Moves between states:
Q957: s>Q418, c>Q793, v>Q251
Q48: s>Q252, c>Q801, v>Q368
Q658: s>Q85, c>Q249, v>Q692
Q381: s>Q895, c>Q129, v>Q208
Q204: s>Q230, c>Q675, v>Q191
Q279: s>Q135, c>Q646, v>Q526
Q142: s>Q569, c>Q154, v>Q97
Q173: s>Q929, c>Q171, v>Q569
Q867: s>Q397, c>Q893, v>Q694
Q569: s>Q171, c>Q542, v>Q154
Q999: s>Q461, c>Q516, v>Q207
Q529: s>Q730, c>Q924, v>Q762
Q418: s>Q824, c>Q907, v>Q793
Q434: s>Q112, c>Q999, v>Q397
Q118: s>Q963, c>Q387, v>Q824
Q906: s>Q570, c>Q898, v>Q543
Q336: s>Q677, c>Q570, v>Q906
Q993: s>Q456, c>Q730, v>Q529
Q191: s>Q675, c>Q472, v>Q260
Q858: s>Q877, c>Q142, v>Q963
Q762: s>Q924, c>Q13, v>Q346
Q85: s>Q381, c>Q208, v>Q249
Q257: s>Q251, c>Q242, v>Q379
Q831: s>Q408, c>Q800, v>Q895
Q901: s>Q957, c>Q251, v>Q257
Q242: s>Q145, c>Q230, v>Q204
Q800: s>Q906, c>Q543, v>Q233
Q635: s>Q970, c>Q118, v>Q201
Q557: s>Q201, c>Q418, v>Q957
Q249: s>Q208, c>Q652, v>Q456
Q154: s>Q542, c>Q212, v>Q996
Q112: s>Q944, c>Q461, v>Q999
Q898: s>Q279, c>Q526, v>Q897
Q307: s>Q434, c>Q397, v>Q867
Q677: s>Q956, c>Q731, v>Q570
Q201: s>Q118, c>Q824, v>Q418
Q20: s>Q658, c>Q692, v>Q997
Q543: s>Q898, c>Q897, v>Q252
Q924: s>Q20, c>Q997, v>Q13
Q542: s>Q694, c>Q596, v>Q212
Q368: s>Q801, c>Q381, v>Q85
Q893: s>Q207, c>Q647, v>Q737
Q801: s>Q831, c>Q895, v>Q381
Q731: s>Q260, c>Q135, v>Q279
Q970: s>Q858, c>Q963, v>Q118
Q387: s>Q97, c>Q83, v>Q441
Q824: s>Q387, c>Q441, v>Q907
Q145: s>Q676, c>Q448, v>Q230
Q233: s>Q543, c>Q252, v>Q48
Q944: s>Q993, c>Q529, v>Q461
Q390: s>Q379, c>Q847, v>Q421
Q963: s>Q142, c>Q97, v>Q387
Q83: s>Q996, c>Q970, v>Q635
Q907: s>Q441, c>Q61, v>Q676
Q461: s>Q529, c>Q762, v>Q516
Q260: s>Q472, c>Q390, v>Q135
Q408: s>Q336, c>Q906, v>Q800
Q97: s>Q154, c>Q996, v>Q83
Q135: s>Q390, c>Q421, v>Q646
Q263: s>Q368, c>Q85, v>Q658
Q929: s>Q307, c>Q867, v>Q171
Q526: s>Q646, c>Q336, v>Q408
Q346: s>Q13, c>Q112, v>Q434
Q675: s>Q901, c>Q257, v>Q472
Q652: s>Q106, c>Q263, v>Q807
Q737: s>Q647, c>Q929, v>Q173
Q13: s>Q997, c>Q944, v>Q112
Q61: s>Q635, c>Q201, v>Q557
Q472: s>Q257, c>Q379, v>Q390
Q895: s>Q800, c>Q233, v>Q129
Q807: s>Q263, c>Q658, v>Q20
Q171: s>Q867, c>Q694, v>Q542
Q441: s>Q83, c>Q635, v>Q61
Q694: s>Q893, c>Q737, v>Q596
Q793: s>Q907, c>Q676, v>Q145
Q847: s>Q204, c>Q191, v>Q956
Q516: s>Q762, c>Q346, v>Q521
Q207: s>Q516, c>Q521, v>Q647
Q251: s>Q793, c>Q145, v>Q242
Q897: s>Q526, c>Q408, v>Q831
Q596: s>Q737, c>Q173, v>Q877
Q212: s>Q596, c>Q877, v>Q858
Q997: s>Q692, c>Q993, v>Q944
Q646: s>Q421, c>Q677, v>Q336
Q521: s>Q346, c>Q434, v>Q307
Q448: s>Q557, c>Q957, v>Q901
Q692: s>Q249, c>Q456, v>Q993
Q379: s>Q242, c>Q204, v>Q847
Q956: s>Q191, c>Q260, v>Q731
Q397: s>Q999, c>Q207, v>Q893
Q730: s>Q807, c>Q20, v>Q924
Q877: s>Q173, c>Q569, v>Q142
Q421: s>Q847, c>Q956, v>Q677
Q208: s>Q129, c>Q106, v>Q652
Q230: s>Q448, c>Q901, v>Q675
Q647: s>Q521, c>Q307, v>Q929
Q996: s>Q212, c>Q858, v>Q970
Q129: s>Q233, c>Q48, v>Q106
Q252: s>Q897, c>Q831, v>Q801
Q676: s>Q61, c>Q557, v>Q448
Q456: s>Q652, c>Q807, v>Q730
Q570: s>Q731, c>Q279, v>Q898
Q106: s>Q48, c>Q368, v>Q263

In the rows, 528 means zero.

The rows follow the links: the fewer symbols apart two states are, the more alike their rows tend to be.

Each row is also shifted at random along 7 hidden directions that mean nothing.

Some states, each with a row of numbers:
Q831: 503	498	542	515	549	464	503	587	457	479	613	487	387	435	535	549	496	602	503	551	471	455	630	477	559	607	615	500	513	491	555	564	479	504	479	510	384	537	465	573	487	700	533	559	463	578	487	589	582	491	534	643	472	550	483	528	481	466	482	515	492	468	550	571
Q191: 451	534	500	573	461	515	556	500	567	637	536	534	615	654	463	495	488	519	537	483	535	651	538	462	583	494	441	610	532	623	549	555	511	632	506	597	623	625	573	570	486	442	493	493	522	431	582	505	508	485	557	497	552	585	531	543	526	461	461	408	525	590	497	593
Q129: 744	540	522	514	506	505	422	522	539	306	595	531	403	281	596	490	563	585	509	472	513	352	627	529	536	450	526	451	563	489	627	566	556	456	460	492	447	550	426	545	451	606	500	521	390	555	504	558	546	516	583	694	465	586	514	565	455	499	530	475	591	426	488	441
Q390: 555	546	507	544	503	494	520	601	440	434	560	447	394	441	464	529	481	594	539	525	539	453	534	429	597	576	610	563	520	460	558	618	425	610	519	444	437	528	506	555	513	605	499	505	457	549	489	554	559	471	514	644	474	532	511	519	513	465	481	501	476	539	543	585
Q906: 438	507	482	606	457	498	535	473	591	514	595	564	580	448	486	483	542	526	488	446	466	573	628	521	576	453	410	525	547	619	625	520	594	568	451	622	580	619	543	573	471	486	453	512	424	443	628	531	565	489	573	590	530	643	528	540	469	444	480	346	600	526	484	567
Q676: 413	586	556	572	505	574	616	543	477	608	512	524	482	464	417	476	499	506	488	524	578	497	382	499	528	456	534	551	465	533	557	692	452	631	593	486	558	530	581	532	579	434	439	444	456	500	549	555	582	488	525	570	525	568	529	503	576	588	571	393	584	566	498	586
Q596: 294	583	610	526	567	567	619	430	527	261	435	440	564	645	602	405	549	474	575	419	574	554	680	535	530	391	363	520	582	499	483	554	421	527	601	518	544	570	667	615	580	515	606	505	606	435	486	485	568	613	451	674	525	522	613	458	554	347	558	439	564	515	461	505
Q737: 623	551	562	493	575	582	535	557	553	671	528	487	571	594	577	533	457	493	565	547	457	563	504	598	508	536	526	561	557	571	478	513	567	458	546	603	543	492	506	529	573	514	568	556	573	520	493	515	526	565	487	527	558	506	546	475	570	511	516	609	525	519	571	520
Q999: 481	513	522	504	506	577	453	434	696	445	637	637	698	455	478	591	581	537	591	513	582	556	635	620	447	669	553	467	556	456	678	348	816	484	502	512	761	524	564	376	572	528	609	527	399	595	583	579	488	524	493	482	525	701	593	641	514	555	551	460	651	585	614	394
Q171: 661	586	552	513	582	598	604	574	568	804	433	438	580	736	646	453	411	468	511	513	423	604	517	611	554	356	403	581	551	693	394	590	451	452	553	669	497	502	474	654	528	479	533	593	682	453	473	469	560	623	533	582	615	447	557	360	574	432	520	630	487	508	478	552
Q142: 370	562	640	519	585	539	557	610	471	415	415	440	519	567	548	620	461	537	577	619	603	477	636	639	554	627	596	499	471	407	461	443	554	495	618	394	484	382	470	477	630	673	625	573	567	640	475	552	552	572	496	585	552	430	464	473	544	480	644	722	462	456	519	451
Q762: 426	498	515	469	574	560	545	518	541	610	550	550	478	523	570	501	558	537	494	528	537	468	364	508	460	520	594	493	536	496	493	586	502	497	545	496	544	495	560	511	518	481	533	563	568	582	459	522	516	584	489	497	520	508	591	482	521	626	531	592	550	566	596	515
Q521: 592	505	462	478	620	541	581	472	467	387	666	567	425	484	477	476	670	537	485	524	457	503	509	438	396	685	665	456	538	390	577	553	432	518	534	500	444	528	709	523	615	657	562	522	538	585	497	594	617	516	372	571	433	604	658	544	607	558	493	392	519	691	642	658
Q929: 640	537	549	506	534	587	474	551	581	688	483	509	616	495	606	565	466	460	605	541	477	528	357	645	510	480	491	577	595	594	464	478	655	437	548	618	614	455	466	457	547	344	528	538	553	509	524	448	435	577	526	415	583	457	519	496	537	620	529	700	577	479	579	445
Q907: 520	565	595	521	520	538	517	583	452	560	416	494	521	560	530	573	489	488	594	606	617	504	351	529	555	513	558	594	493	506	444	567	487	564	612	462	538	470	490	467	561	417	518	477	571	527	502	478	441	537	549	402	544	414	447	552	565	641	574	660	490	486	503	485
Q368: 545	504	518	503	522	474	458	441	585	344	459	564	574	620	677	478	617	523	513	498	572	537	649	518	548	411	410	487	554	554	508	439	508	474	472	523	517	596	496	571	421	540	561	561	623	492	523	470	451	606	588	487	534	482	511	568	447	477	529	578	499	473	435	440
Q731: 411	535	524	540	533	480	552	647	483	676	500	473	504	675	523	559	442	583	498	638	531	540	530	480	617	595	620	568	451	505	480	522	446	604	504	450	472	485	437	566	501	647	516	606	606	587	485	550	519	549	548	508	556	478	445	467	482	482	492	690	366	560	516	592
Q204: 101	503	585	597	437	516	600	570	578	633	456	482	624	609	401	623	367	572	564	489	652	610	648	573	636	555	477	575	487	567	527	493	633	632	556	491	672	527	497	509	511	506	555	545	453	537	574	540	555	477	586	578	602	530	497	483	475	409	552	519	557	468	505	488
Q263: 470	466	481	502	593	502	605	535	481	726	558	587	433	595	554	478	589	544	375	561	450	526	429	469	470	498	576	467	475	583	469	620	396	506	494	558	397	548	543	614	477	573	472	588	636	547	503	550	596	556	533	496	531	499	552	458	517	600	520	523	482	565	529	643
Q570: 304	505	474	589	515	472	594	549	453	478	466	484	465	567	536	456	561	537	458	522	504	513	484	449	600	434	497	542	519	532	479	590	364	623	504	490	435	537	560	621	483	507	447	547	614	484	535	487	545	561	521	543	525	456	500	443	461	491	498	549	449	560	470	627
Q652: 408	451	481	496	581	467	558	411	480	323	533	598	473	608	580	457	713	528	457	489	539	547	572	415	458	518	508	449	537	480	492	524	390	521	507	510	422	616	673	589	476	581	557	535	651	511	511	513	538	558	497	482	476	495	593	553	514	529	510	451	500	576	515	588
Q230: 580	541	504	566	500	494	559	606	491	479	390	457	522	633	490	592	470	575	529	537	600	560	639	523	625	531	510	549	495	524	446	493	471	598	556	465	452	485	469	573	508	609	547	547	602	548	528	509	552	500	571	559	560	397	483	471	534	427	557	629	422	504	459	533
Q260: 456	554	557	542	485	501	522	624	582	733	605	500	588	641	444	616	368	610	550	606	557	601	699	529	618	692	606	583	444	536	600	467	617	593	485	488	604	533	412	513	516	699	575	580	446	593	522	624	547	471	567	583	561	638	462	541	495	412	480	532	458	540	543	540
Q963: 707	575	526	561	558	579	594	543	471	729	547	556	512	472	473	488	548	433	476	571	411	552	328	555	468	484	529	555	500	599	516	628	478	521	565	639	496	502	572	535	623	407	424	466	524	471	583	529	584	499	494	471	531	543	529	510	634	658	552	438	566	588	528	644
Q434: 667	529	458	510	577	570	607	492	589	599	542	527	549	661	563	445	558	525	451	468	443	591	623	542	473	477	463	480	547	591	497	541	464	484	510	605	485	544	588	630	531	606	551	590	633	510	510	536	626	575	480	622	549	545	650	420	566	426	512	473	514	617	518	593
Q526: 252	509	531	606	449	492	529	505	599	392	598	529	569	404	438	556	496	588	520	459	558	514	761	561	594	560	487	493	512	504	675	452	665	584	472	494	615	568	512	513	499	607	520	535	343	538	603	591	590	470	559	674	520	675	505	551	429	390	529	381	604	492	498	498
Q397: 670	507	481	501	574	556	524	532	491	448	508	498	468	442	573	529	575	518	532	500	464	456	435	551	476	530	567	495	592	483	476	528	505	472	548	533	454	448	565	512	563	500	535	542	576	554	497	489	538	565	456	535	503	440	590	461	548	567	529	626	529	546	588	532
Q675: 706	534	475	567	467	484	480	544	487	275	457	476	488	482	488	558	538	564	577	472	581	509	628	470	600	522	500	553	562	482	515	501	485	592	533	472	458	537	520	544	501	558	535	479	510	511	548	491	515	469	546	577	496	453	518	554	537	437	506	527	482	503	483	513
Q279: 725	549	416	590	492	537	537	578	549	881	637	588	533	464	474	453	525	502	411	583	355	549	305	488	551	455	553	568	490	664	604	629	499	588	429	648	531	561	480	566	495	420	330	527	490	468	608	540	537	496	560	450	545	625	490	503	511	641	452	453	508	642	513	680
Q207: 771	532	450	505	573	588	552	502	574	649	702	594	519	434	463	493	582	521	471	517	390	539	495	534	414	628	610	480	543	528	623	547	580	480	490	621	531	522	609	509	598	580	513	525	452	554	552	599	621	489	441	570	493	672	633	522	602	571	491	374	583	662	626	620
Q85: 513	458	501	487	569	461	474	479	469	277	476	567	446	517	637	519	678	545	502	545	569	447	502	464	497	513	556	459	543	436	462	475	441	486	510	437	407	528	547	527	461	564	547	552	645	563	487	481	461	584	534	436	484	404	510	564	475	599	545	653	468	499	517	493

From each start, follow one symbol. Which state do you reach?
Answer with the state's name.
---
535	529	527	527	509	464	496	612	414	336	501	426	405	515	504	570	482	603	575	548	582	466	594	429	609	619	615	563	521	415	503	545	414	605	539	401	415	507	497	545	510	654	570	521	528	573	469	536	516	492	511	596	478	445	483	529	508	441	489	604	417	512	535	553
s: Q204
---
822	526	496	503	549	593	479	588	583	740	586	531	551	417	542	589	470	510	545	553	414	507	415	636	483	570	584	535	568	576	532	496	664	427	510	627	549	439	452	466	574	478	511	563	483	570	529	528	526	520	511	504	555	528	547	491	565	606	522	625	565	524	619	501
s: Q521
---
511	537	477	557	464	477	457	473	533	348	474	534	603	603	570	471	609	496	592	521	583	565	462	433	590	460	459	601	570	507	530	473	479	620	496	495	595	594	566	512	472	396	498	474	595	442	554	431	369	562	540	383	508	500	489	615	474	539	460	561	469	578	483	512
c: Q956
---
708	567	477	578	475	556	532	542	538	629	504	564	570	527	442	531	533	502	505	557	544	569	434	522	544	506	521	562	492	571	555	549	535	602	533	533	572	528	514	500	545	449	451	473	511	497	597	519	514	479	561	450	543	539	499	562	572	596	545	484	514	586	481	562
c: Q448
---
463	504	524	538	486	499	472	462	558	505	628	584	529	410	551	475	559	517	519	476	488	509	520	495	528	464	473	526	561	577	621	556	571	511	458	594	574	628	526	538	464	460	475	491	415	465	562	531	498	509	567	535	498	640	519	602	470	539	473	383	614	493	524	520
v: Q48
---
525	487	479	555	519	479	500	537	493	604	633	571	499	442	503	526	564	528	499	557	427	538	445	478	530	571	578	545	521	562	576	534	524	544	456	593	492	573	523	526	490	501	455	519	475	499	574	535	511	484	533	453	492	576	485	582	493	600	461	470	517	550	560	618
c: Q408
---
588	519	500	478	547	591	524	516	650	787	604	602	622	588	543	534	512	530	495	555	502	573	485	587	459	568	567	504	513	569	567	486	647	473	497	572	646	509	501	481	528	523	543	588	527	578	517	566	531	562	522	476	574	617	583	518	527	586	526	555	563	592	591	499
v: Q999
---
758	567	560	532	523	552	509	568	498	680	440	514	572	572	550	557	483	440	576	586	505	579	379	571	536	473	494	606	525	618	433	541	523	502	573	615	528	497	484	502	553	387	498	477	587	468	550	461	463	519	560	391	568	425	460	549	603	620	547	616	508	485	497	521
v: Q201
---
919	594	528	533	549	554	488	532	531	450	483	521	572	529	569	527	562	474	555	569	475	551	588	609	513	522	489	522	534	539	517	452	551	463	545	573	487	484	502	513	596	560	539	504	567	510	563	509	524	537	518	504	523	506	505	561	602	525	572	553	501	527	479	509
c: Q858
---
564	588	583	556	482	548	551	615	571	598	400	463	586	634	502	591	385	565	545	552	637	549	686	613	629	497	485	549	457	562	502	497	582	565	570	457	566	471	389	539	526	606	562	557	523	569	528	545	555	520	611	609	601	485	465	477	526	414	610	618	485	450	430	439
s: Q907
---
653	508	485	550	520	482	495	568	468	453	629	502	385	327	515	512	527	577	480	493	421	434	581	481	560	523	562	507	546	528	589	598	486	507	455	557	386	547	475	580	485	612	465	527	409	530	529	565	594	465	547	678	466	568	508	520	488	485	471	441	541	475	531	586
v: Q252
---
582	532	476	577	480	539	550	534	573	858	531	625	686	645	415	562	528	479	503	619	524	682	354	518	531	574	538	609	464	631	540	491	590	621	521	597	665	551	537	465	546	391	450	492	556	481	631	521	467	475	572	282	583	570	484	597	575	665	509	497	498	650	523	603
c: Q251
---
608	534	499	498	556	600	573	576	627	759	545	518	539	567	557	523	447	568	455	510	482	512	568	616	499	494	540	475	507	586	517	549	583	464	514	555	543	471	449	564	514	600	537	630	538	593	480	572	616	568	539	637	589	550	596	403	520	482	547	591	543	536	548	503
v: Q434
---
538	597	593	515	584	574	563	575	513	586	484	489	546	571	554	534	487	491	540	596	512	519	519	616	517	542	546	522	492	501	503	514	526	494	587	503	530	443	502	505	620	565	551	544	562	548	503	540	553	572	489	545	552	513	499	481	571	538	593	607	504	526	513	516
c: Q877
---
838	607	578	525	504	527	503	508	530	335	447	460	547	622	553	509	486	516	603	482	585	576	783	543	579	485	412	554	543	545	507	506	487	510	561	534	483	570	497	589	530	631	612	483	537	473	514	521	546	499	554	643	520	506	515	564	597	353	552	471	502	470	428	462
s: Q118
---
558	493	444	566	528	461	584	479	531	596	518	528	563	751	584	425	570	506	444	479	410	681	666	444	583	419	387	557	539	682	472	527	373	560	447	673	427	661	570	702	435	568	492	572	679	397	567	485	560	550	554	524	543	512	535	483	506	379	430	441	439	570	434	672
v: Q800
---
406	516	533	574	502	504	584	674	455	660	462	450	457	525	418	641	391	600	511	575	578	500	513	538	615	601	620	558	459	511	470	568	504	613	566	453	466	437	437	527	535	595	515	569	512	602	517	554	586	466	563	574	564	424	460	440	524	501	560	641	457	483	532	568
v: Q379
---
365	581	638	538	493	538	550	484	549	365	461	488	601	612	483	549	469	524	618	493	675	580	729	553	570	547	444	550	506	494	555	492	568	569	600	464	621	566	561	512	568	572	620	474	470	498	535	551	534	500	543	611	538	568	515	581	561	400	584	424	566	475	471	446
v: Q557
---
439	542	584	485	566	556	513	423	585	465	562	550	680	685	563	500	571	459	627	527	532	651	591	540	472	593	472	565	576	509	544	420	597	494	554	575	666	586	653	482	599	494	631	501	582	470	533	510	460	571	449	437	524	605	580	608	579	497	493	473	549	590	577	507
c: Q737
